In the rows, 128 means zero.
Each row has a class, written after it, and each block has its own classes.
[133 156 133 123 166 111 108 129 100 162 121 153 143 128 134 158 155 147
 116 132 142 123 128 146  93 106 144 145 128 141 137 121 102  62]
tovi
[138 143 135 118 114  90 137 136 139 157 131 110 131 126 111 159 136 142
 122 115 126 143 149 146 132 129 122 150 126 135 114 162 105  91]
Rava
[139 134 132 124 123  88 141 146 131 155 130 123 131 114 131 139 137 134
 108 112 126 138 134 143 142 126 137 148 122 132 119 153 105  99]
vovo
[127 132  95 131 140 157 134 139 116 104 118 144 142 143 115 136 139 115
 121 112 103 127 130 131 140 114 127  78  91 140 144 127 133 131]
Kulu
[155 130 119 126 134 122 125 119 130 130 121 121 121 143 131 126 169 121
 142 122 131 139 157 122 124 131 127 130 142 140 156 113 119 109]
funa
[129 126  83 127 146 147 115 136 129 135 117 139 143 173 143 118 123 112
 150 138 103 111 105 118 138 123 137  89 126 146 110  93 140 170]
Kulu
[179 124 132 136  95 113 134 108 129 118 133  94 106 150 149 110 173 134
 159 134 146 148 179 123 131 153 110 143 163 131 178 122 117  94]
vovo
[134 153 134 114 155 128 115 120 101 147 125 150 130 128 124 156 152 145
 121 132 144 126 140 151 105 100 145 159 115 155 138 136 108  81]
tasa
[130 117  99 104 142 137 127 145 115 140  81 137 146 158 144 130 128 105
 134 122 119 131 138 109 150 120 121  83 126 136 115 115 128 130]
filen
[128 165 144 119 144 125 125 115  63 115 147 122 138  87 140  75 141 158
  88 141  84 160  96  80 125 157 161 171  96 157 101  88 146 166]
tovi
[138 113 137 114 159 156 143 131 129 108 128 122 131 149 119 151 139  94
 136 117 112 129 150 109 162 155 158  94 135 173 107 130 152 146]
Kulu
[171  99 142 117 101 139 147 122 126 101 109 144 117 158 112 100 141 142
 149 169  99 141 124 127 166 180 129 130 144 143  97 102 142 201]
filen
[ 81 189 121 216 153 109 119  78 123 110 156  78  97 114  97  97  73 155
  95 125 160 131 106 117 102 124  83 150  89  72 213 181 144 127]
tovi
[130 143 131 120 111 100 141 140 134 148 142 120 137 101  99 138 126 141
 108  99 117 140 139 145 124 118 124 161 120 145 121 159 100 104]
tasa
[138 142 141 165  95 168 149 112 109  94  94 128 131 151 112 135 109 155
 105 111 117 133 156 110 126 161  97  85 102 164 139 109 119 160]
Rava
[113 105 116  60 252 128 119 165 112 125 136 143 119  81  82  83 126 143
 112 117  96 169 122  89 104 151 179 179  85 149 114 107 133 143]
funa
[133 156 124 125 148 106 115 132 111 159 124 144 131 131 132 137 146 149
 122 137 134 127 134 145  97  90 140 160 126 151 126 124  99  84]
tasa
[112 128  96 133  53 123 133 125 131 105 119 109 135 112 190 129 127 127
  79 146 141 125 152 126 115 134 137 109  97  90 135  88 120 131]
viko
[118 104 150 157 139  87 136 122 146  97 154 133 130 135 150 153 129 166
  89 155 122 128 111 150 131 133 156 104 156 142  83  70 141 187]
gamiz
[132 163 133 115 167 110 104 128 113 169 120 138 124 141 138 163 155 151
 132 137 146 123 127 137  93  97 128 138 140 146 137 129 106  71]
Rava
[136 142 127 121 133  96 130 140 128 155 135 135 139  98 115 142 127 135
 112 117 125 136 130 144 131 148 145 157 122 121 111 136 108  98]
tovi
[155 151 105 133 125 108 113 117 126 138 131 112 100 137 136 109 177 124
 139 125 140 140 142 119 120 143 123 135 149 126 169 120 110 104]
funa
[143 124 106 119 142 107 124 126 113 118 141 106 122 140 125  98 166 113
 159 102 139 154 162 114 112 134 135 129 158 106 163 141 115 113]
tasa
[105 114 137 102 164 153 114 108 122 134 134 140 160 136  90 156 114 147
 115 105 104 121 111 152  90 182 154 205  31 191 163 142 115  95]
dof
[128 121 107 127 108 128 138 143 135 111  97 129 147  98 142 134 117 135
 112 127 115 126 137 103  98 139 134  93  92  92 140  64 118 152]
viko
[126 126 125 100 164 136 118 144 119 129 138 161 146 142 124 130 124 141
 134 121 106 116 119 120 113 122 140 118 112 146 121 108 149 159]
tovi
[168 117 143 128 113 102 129 122 131 123 126 116 107 154 122 107 172 148
 159 142 146 137 153 124 106 143 125 142 150 115 164 139 114 118]
vovo
[114 128 105 118 170 137 131 151 124 138 104 161 142 162 139 109 101 117
 130 116 110 118  89 123 153 137 103  99 114 159 100  93 133 178]
dof
[168 127 162 108 121 133 131  99 127 145 113 170 163 131 122 176 130 162
 144 155 148 129 102 134 147 121 147 130 172 109  63 129 136 184]
filen
[126 118 190 123 138 110 155 146 124 112 133 144 146 148 122 137 159 145
 117 128 119 108 133 129 104 127 118  85 164 161 111 115 141 195]
dof
[ 99 136 106 140 151 117 128 130 108 123 154 104 122 115 152 148 106 156
  63 121 136 126 151 142 120 151 117  77 152 144 140  91 125 159]
gamiz
[ 89 173 109 143 236 137  94 128 148 137 195 126  91  82  83  84  85 132
 162  83 129 126  67  75  72 104 135 167 135 107 196 164 141 113]
tasa
[133 150 116 118 176 129 106 121 120 167 108 156 128 146 133 160 149 129
 121 121 148 119 122 138 115 101 139 138 121 155 138 127 107  81]
funa
[123 136 163 100 110 164 136 147 122 112 118 137 106  87 139 123 156 103
  94 157 144 124 154 102 153 132 159 120 133 141  80 134 141 151]
funa
[151 110  94 130  93 124 128 118 136 119 103 129 140 154 177 138 125 132
 134 150 165 137 176 150 156 110 119 121 108  90 134 108 131 122]
vovo
[138 115 155 105 109 129 131 136 136 142 130 149 161 122 117 206 152 128
 120  99 120 108 109 140 138 134 140  79 163 163  85 125 112 144]
gamiz
[141 151 132 107 167 113 123 125 108 160 113 157 131 124 149 171 151 145
 113 127 143 121 127 129  87 114 155 142 131 134 145 108 100  71]
viko
[144 133 124 122 111  78 145 132 143 148 133 111 138 122 101 128 143 135
 115 119 111 140 136 147 125 144 134 157 115 124 131 150 108 108]
Kulu
[125 122 112 117 175 133 131 153 125 123 104 157 140 155 143 124 119 121
 133 120 121 124 120 120 145 136 114  82 119 154 110  83 138 169]
dof
[148 151 140 124 158 112 114 133 120 157 116 150 113 136 142 158 160 144
 129 142 153 120 135 141 114 100 147 144 122 142 145 137 107  63]
vovo
[133 135 127 131 131 105 129 142 133 150 134 128 141 104 105 144 125 135
 118 122 117 131 130 149 122 148 139 153 122 129 117 135 102  97]
tovi
[163 110 133  97 109  90 133 137 133 130 130 119 117 120 137 107 170 139
 140 123 139 140 160 128 114 155 126 145 136 107 171 114 117 114]
vovo
[148 195  79 125 173  90 100 138 101 129 156 126 106 132 120 104 149 172
 120  78 108 168  96  79 121 115 115  97 103 156 150 132 125 116]
tovi
[153 151 130  81 142 116 140 110  89 122 156 137  79 170 112  63 143 180
  81 137 139 166 129 126 133 161 123 195 129 183 120 178 126 131]
Kulu
[137 135 130 121 113  84 150 134 139 152 139 116 135 119 104 134 135 137
  98 119 116 134 132 156 129 147 132 153 126 136 123 154 108 114]
Kulu
[139 152 124 116 170 114 106 125 107 155 126 150 141 128 128 156 154 145
 130 129 139 129 121 145 106 109 135 143 129 137 140 121 110  71]
tovi
[113 114 159 137  91 112 137  88  99 119 135 126 152 162 153 134 128 142
  79 121 114 124  84 119 143 180 164 129 135 163  72 114 135 211]
gamiz
[135 126  79 115 119 138 103 126 128 103 154 117 139 128 130 113 146 130
 165 103 113 132 143 109 102 125 130 103 109 109 179 100 139 156]
tasa
[159 133 123 106  96 111 121 127 115 119 134 145 143 119 137 125 180 137
 135 102 129 131 149 126  99 144 122 117 127 106 178 103 120 103]
tovi
[104 114  95 133 159 142 121 146 115 129 112 153 138 146 151 119 110 106
 118 121 105 118  89 116 147 133 140  88 133 140  94  86 125 158]
gamiz
[153 129 144  98 147  94 133 135 115 127 136 147 125 141 124 110 186 133
 148  95 145 127 147 126  86 159 111 114 156 113 195 123 118 123]
dof
[117 151  86 175  62 165 128 146 145  98 163 130 132  91 161  66 102 135
 102  76  99 135 134  67  83 123 118 110 152 135 152  95  99  89]
gamiz
[128 115 108 113 114 124 122 131 131 134 116 154 140 150 150 133 118 131
 118 125 116 121  90 127 152 142 134 111 127 144  82  91 125 166]
gamiz
[123 121  82 131 163 126 135 151 140 135 101 131 130 157 133 117 110  90
 135 115 100 118 101 120 169 142 114  66 125 145 117  84 138 167]
Kulu
[145 141 123 131 146 126 133 137 106 112 160 138 143 144 117 137 184 130
 142  95  92 115 129 116 100 122 145  54 157 135 167 124 141 169]
Kulu
[137 113 100 103 129 146 149 141 106 117  99 152 150 142 166 141 133 106
 118 118  99 130 139 121 151 123 133  99 104 139 122  81 131 132]
viko
[126 129  98 120 155 148 129 141 110 139  84 147 133 157 144 126 129  99
 119 127 108 123 121 118 172 123 125  91 105 163  98  94 135 168]
funa
[120 146 133 139 121 121 130 145 128 106 115 146 128  96 145 132 141 142
  83 129 145 131 130 130 119 151 132  97 105 133 122  90 111 128]
dof
[118  95 101 118  29 102 147 166 186 109 121 154 122 135 147 113 110 117
 101 136 127 114 128 159 170 113 102 107 109  92  84 131 124 151]
gamiz
[144 119 113 124 126  90 124 123 122 115 128 103 130 152 137 121 161 125
 131 108 146 154 160 120 125 153 129 112 139 115 146 126 120 106]
tovi
[110 131 136  92 120 210 132  71  48  83 131 110 173  61 112 118 145 126
  79  86 130 179 132 116 124 146 122 186  79 149 166 142 114  85]
tasa
[121 160 162 163 146  93 140 129 128 137 138 134 128 130 141 172 120 153
 102 122 122 111 119 123 127 130 143  75 153 141 101 106 144 193]
Rava
[143 165  80 126  24 142 125 116 155 104 161 135 109  61 153 105 103 171
  60 103 140 173 124 128 151 133  98 187  89 135 123 131  89  43]
gamiz
[124 110 115 104 135 123 126 162 138 142  98 146 131 152 146 120 118 123
 121 114 122 117 119 111 136 127 133 103 103 151 107 109 124 144]
vovo
[164 147 125 104  95 118 126 127 108 139 133 121 116 119 115 104 169 152
 136 130 134 142 159 117  98 149 116 134 162 103 171 154 106 112]
filen
[162 129 137  61 173 153 111 122 103 126 128 166 144 113  90 145 144 180
 128 101 171 159 148 114  86 131 129 147 138 133 132 145 106  91]
tovi
[140 136 133 112  91  99 152 127 132 149 129 126 147 120 119 134 139 129
  94 112 124 136 138 149 136 134 133 158 123 134 112 160 107 100]
Kulu

Next block, with new classes.
[157 169 122 142 100 151 146 102 186 144  85  97 119 151  84 124 114 130
 129 170  95 107 108 100 121  93  70 120 141 140 191 126 123 114]
lus
[123 104 116 119 101 143 140  91 167 126 146 131 140 160  99 132  77  98
 139 147 120 127 125  98 127 119 116 138 144 135 144 155 139 119]
Sur
[131 120 146 146 127 153 144  97 138 137  76 117  96 125  95 129 122 126
 164 164 142 125 135 130 114 111  77 111 124 144 157 124 176 147]
rit
[148  64 120 147 179 173 108  48  73  92 208 119 147 158 161 136 142 100
 126  28 116 145 130 115 165  78 171 152 105 115 160 110 115  19]
fur
[ 77 150 157 149 123 118  86 167 129  83 155  96 193  51 149 125 186 123
 100  56  90  93  18 220 169 122 130 195 129 111  52 124 199 122]
vin
[156  42 203 110 157 208 224  95 188  90 157  97 154 126 143  75 148 105
 142 169 167 138  81  90 108 142  86 151 104  96 101 230 155 146]
vin
[138 170 123 138 108 121 136 157 116 121  79  91  76 115  89 167 121 164
 115 150 112 129 132 138 121 142 114 124 158 122 166 131 142 179]
rit
[131 108 131 110 120 138 139 102 173 132 153 122 140 157 127 140  95 117
 142 145 119 120  96 106 133 118 124 121 128 141 132 165 132 110]
basi
[ 92 120  96 143  97 124 149 126 157 123 114 141  80 144 117 150 128 126
 140 143 100 122 117 149 144 110 105 107 100 137 141 149 160 141]
Sur
[128 135 113 116 120 124 119 129 116 137 122 134 122 138 114 143 128 114
 129 149 125 125 131 140 123 131 130 141 151 122 135 114 116 157]
vin
[126 144 106 164 117 119 155 129 145 101 108 127  61 144 126 144 130 143
 107 131 122 139 129 132 118  85 103 104 126 125 161 135 165 127]
fur
[109 124 122 161 141 106 144 113 108 102  82  85  97 174 119 178 128 143
 120 153 138 158 107 168 102 111 112 117 134 125 134 127 177 126]
gis
[ 71 146  89 158 171 106  90 118  22 113  76 129  77  52 141 141 230 166
 140  81 113  90 160 204 128 137 144 127 100  88 114  46 101 129]
Sibi
[161 100 157 128 178 164 114 116  93 131  68  95 106 167 147 158 129 116
 169 138 148 152 110 116  92 143 134 130 109 136 134 187 211 106]
basi
[163  86 166 120 159 217 152  85 168 129 110  93 106 144 114 150 145 108
 169 112 154 125  84  88  81 124  99 141 126 116 160 132 148  68]
Sibi
[112 168 116 119 130 111  94 141 114 147 119 112 145 131 141 143 144 125
 129 138  90 131 127 153 121 141 130 145 152 117 113 107 128 127]
gis
[128 111 126 123  94 142 138 106 167 143 135 114 138 173 130 155 106 117
 137 134 121 132  95  95 112 111 122 124 134 126 131 171 163 106]
fekof
[ 55  88  83 123  80  97 122 162 204  66 176 179 121  54 176  80 137 107
 126 100 115  51 169 170 145 127 140 138  87 107  86 123  89 148]
basi
[126 176 134 108 129 128 125 146 119 157  88 109 115 138 123 131 152 111
 157 150 101 121  96 153 110 117 114 113 135 125 170 100 175 118]
rit
[104  98 112 167 149 143 114 117 115 128 101 113  73 163 137 156 149 149
 134 129 124 147 105 118 124 124 154 113 128  99 103 146 180 110]
fekof
[133 132 142 119 114 137 137 111 162 140 133 107 135 163  98 153  91 118
 143 152 129 133 100 109 139 114 109 130 154 136 144 145 156 138]
rit
[162 130 133  96 116 170 172 118 184 122 114 114  79 198 140 140 181 106
 162 145 104 143 124  83 106  98  93 102 120 114 197 137 142  78]
gis
[118 147 121 107 128 110 120 136 125 133 132 118 139 146 139 128 134 120
 127 149 106 135 137 135 117 137 137 138 154 109 122 112 122 118]
gis
[124 111 133 110 103 143 142 104 190 131 150 125 133 144 125 147  96 115
 146 151 118 112  99 100 117 123 116 112 131 144 136 170 136 124]
basi
[ 72 158 149  92  93  89 113  99 195 145 179 178 185 107 147 151 203 119
 163 157  98  91 137 143 146 137  81 112 120 172  79 128 150 159]
gis
[ 97 162 113 118  95 109 115 140 156 133 138 127 138 135 147 149 139 122
 132 137  86 121 141 140 127 132 121 134 149 119 114 121 125 134]
gis
[111 148 120 110 122 122 112 148 108 144 129 135 118 124 117 150 164 127
 138 132 103 124 114 162 142 133 142 132 140 128 128 105 132 146]
vin
[128 128 112 121  54  70 178 117 176  39 147 135 127 131 107 121 100 129
  78 195 157 104 129 129 107 124 104  96 146 124 117 219 123 220]
vin
[152 200 101 121 186  72 135 181 135  72 110  68 174 178 127  77 181 174
  77 112  70 152  99 143 149 118 172 165 127  79 106 142 115  70]
lus
[107 165 125 113 110 110 119 146 134 137 140 120 145 141 150 146 146 127
 128 132  86 136 133 142 131 128 129 142 154 112 117 109 129 121]
gis
[198  86 177  60 140 121 146 102  38 120 173 106 109 191 133 141  98 121
  76 102 130 182  70  86 103 150 184 112 123 124 146 227 172  69]
gis
[117  99 110 124 132 143 159 115 126 144 120 147  69 202 128 175 160 119
 152  82 136 169 121  90 150  98 138 120 105 107 128 149 126 128]
vin
[137 139  81 106 108  70 213  61 168  47 175 162 142 115 122  25 148 111
  79 155 163 100 176  67  76  76  84  78 129  89 165 137  25 155]
fur
[110 149 136 106  27 103 128  58 144 112 206 190 247  59 156 100 131  96
 131  12  98  47 150 112 166  72 107 124 117 135 120  98  83  65]
Sibi
[102  99 122 149 117 110 161 170 114  56 160  78 109 154 126 138 104 145
  94  63 117 145  25 176 197  81 195  91 109  94 125 154 179  75]
rit
[109 139 109 111 131 120 126 138 116 134 133 143 129 121 120 116 145 114
 134 118 103 131 135 132 126 129 140 135 135 117 138  97 125 118]
Sur
[156 179 135 127 141 147 130 165 145 100 113  66 121 104 122 118 136 133
 102 166 101 114  81 148  96 141 121 139 162 116 167 149 167 121]
fur
[111 135 125 106 143 115 118 135 125 136 146 139 142 118 138 123 147 130
 146 133 116 126 137 126 135 123 140 132 142 118 118  97 110 126]
basi
[126 110 138 111 104 142 133 103 154 133 147 132 128 162 107 164 116 111
 141 138 129 135 110 112 135 124 123 138 144 138 123 162 148 142]
vin
[115 160 118 121 127 111 114 144 127 138 118 117 138 148 142 150 144 128
 131 136 101 137 137 138 126 135 131 136 152 114 119 109 130 124]
gis
[105 163 125 112 125 109 115 148 119 135 139 116 143 140 150 147 158 131
 131 132  93 144 138 142 133 131 134 147 157 104 111 105 124 129]
gis
[ 96 140  71 159 109 102 139 132 126 130  80 133  82 145 121 140 114 135
 119 147  85 109 105 173 144 119 123  94  94 136 145 145 163 126]
Sur
[122 161 119 157 156 127 125 111  94 139  85  89 116 157 125 140 143 140
 157 190 108 145 120 180 144  90  83 126 133 122 148 105 161 154]
rit
[191  85 130 135 186  85  71 190  30  64 152 149 126 153 173 110 100 103
  58  66 194 196 109 143 106 129 220 110 137 113  71 123 154 108]
gis
[118 135 120 114 142 116 113 141 121 125 136 127 127 120 139 139 139 134
 137 144 111 123 138 141 122 135 147 130 142 122 128 107 117 130]
basi
[137 114 149 125 163 146 164 124 125 130 113 100  99 142 109 136 151 143
 139 164 138 137 113 135 140 122  96 140 128 117 153 122 145 148]
rit
[119 156 110 122 131 141 100 128 144 142 123 125 132 108 135 135 145 128
 148 119 102 100 111 142 114 138 133 124 132 117 110 111 111 110]
Sibi
[123 134 122 129 127 126 136 106 162 126 155 121 142 158 129 164 112 115
 122 132 126 120 129 115 131 112 117 152 148 137 153 135 143 111]
fur
[133 116 118 116  97 140 141  96 171 129 148 134 139 156  99 141  87 106
 134 156 109 120 126 103 131 123 110 132 145 145 157 148 139 119]
Sur
[130 124 114 123  92 135 136 100 184 140 157 123 155 179 133 151 113 114
 136 132 118 137 107  85 113  95 114 127 146 123 130 149 127 113]
fekof
[125 146 134  98 140 121 127 143  83 149 130 131 133 140 118 145 175 131
 140 124 112 139 126 139 157 125 141 151 146 114 132  99 123 135]
vin
[130 126 137 120 100 129 138 101 185 103 153 109 161 157 117 142 109 106
 129 142 124 118 115 109 111 111 119 129 129 141 147 160 134 117]
lus
[227 114 154  74 194 163  73 105  47 194  71 109 125 159  94 101  80  85
 127 202 130 127  86 150  59 184 140 163 140 171 173 152 186  93]
vin
[150 102 129 172 182 177 147 200 182  73  70  71  70  81  83  67 121 169
 119 187 180 122  65 106 171 171 128  93 137  90  68 199 136 218]
rit
[121 107 108 130 159  95  88 166  95 100 168 135 154 191 130 184 121 120
 130  55 156 140 159 152 235  70 180 197 151 132 140  61 159  56]
fur
[ 69 101  62 200  40  95  46 164 195 141 140 199  65 159 120 196   9 145
 104  72 110 117 163 112 252 114 165 124 150 150  25 159 154 153]
gis
[139 123 134 112 110 137 134 108 145 140 131 126 139 164 112 155 116 110
 139 148 127 132 103 122 131 121 112 139 138 141 129 163 145 145]
vin
[131 116 114 132 105 163 123  86 201 132 148 123 139 154 132 162  94 114
 152 127 117 106 110 112 122 117 105 135 126 134 116 163 116 109]
Sibi
[130 157 113 152 133 112 123 154 126 112  68  96  78 167 111 153 106 139
 121 125 122 156 111 136  98 125 145 116 145 111 136 139 186 131]
rit
[ 97 138 114 118 129 109 109 140 134 142 138 143 133 114 142 140 131 131
 143 143 108 113 134 145 128 136 142 122 135 130 112 110 118 142]
basi
[161 126  77 157 115 113 133 115 191  73 132 121 140 146 109  85  71 106
  82 150 134 114 155 116  79  95 126 125 149 118 167  92  54 117]
lus
[119 132 126 116  89 131 131 114 183 137 151 117 152 166 140 157 101 109
 133 139  99 127 118 121 136 118 105 144 141 134 122 158 137 118]
gis
[141  42  88 135 125 151 188  64 185 145 113 141 130 241 137  93  32  49
 146 151 200 149 133  53  36  67 126 104 131  95 174 112 107  61]
fekof
[117 111 110 135  92 138 139  85 162 119 138 126 136 151 100 137  70 105
 129 147 111 117 119 108 128 121 116 127 142 136 145 164 145 120]
Sur
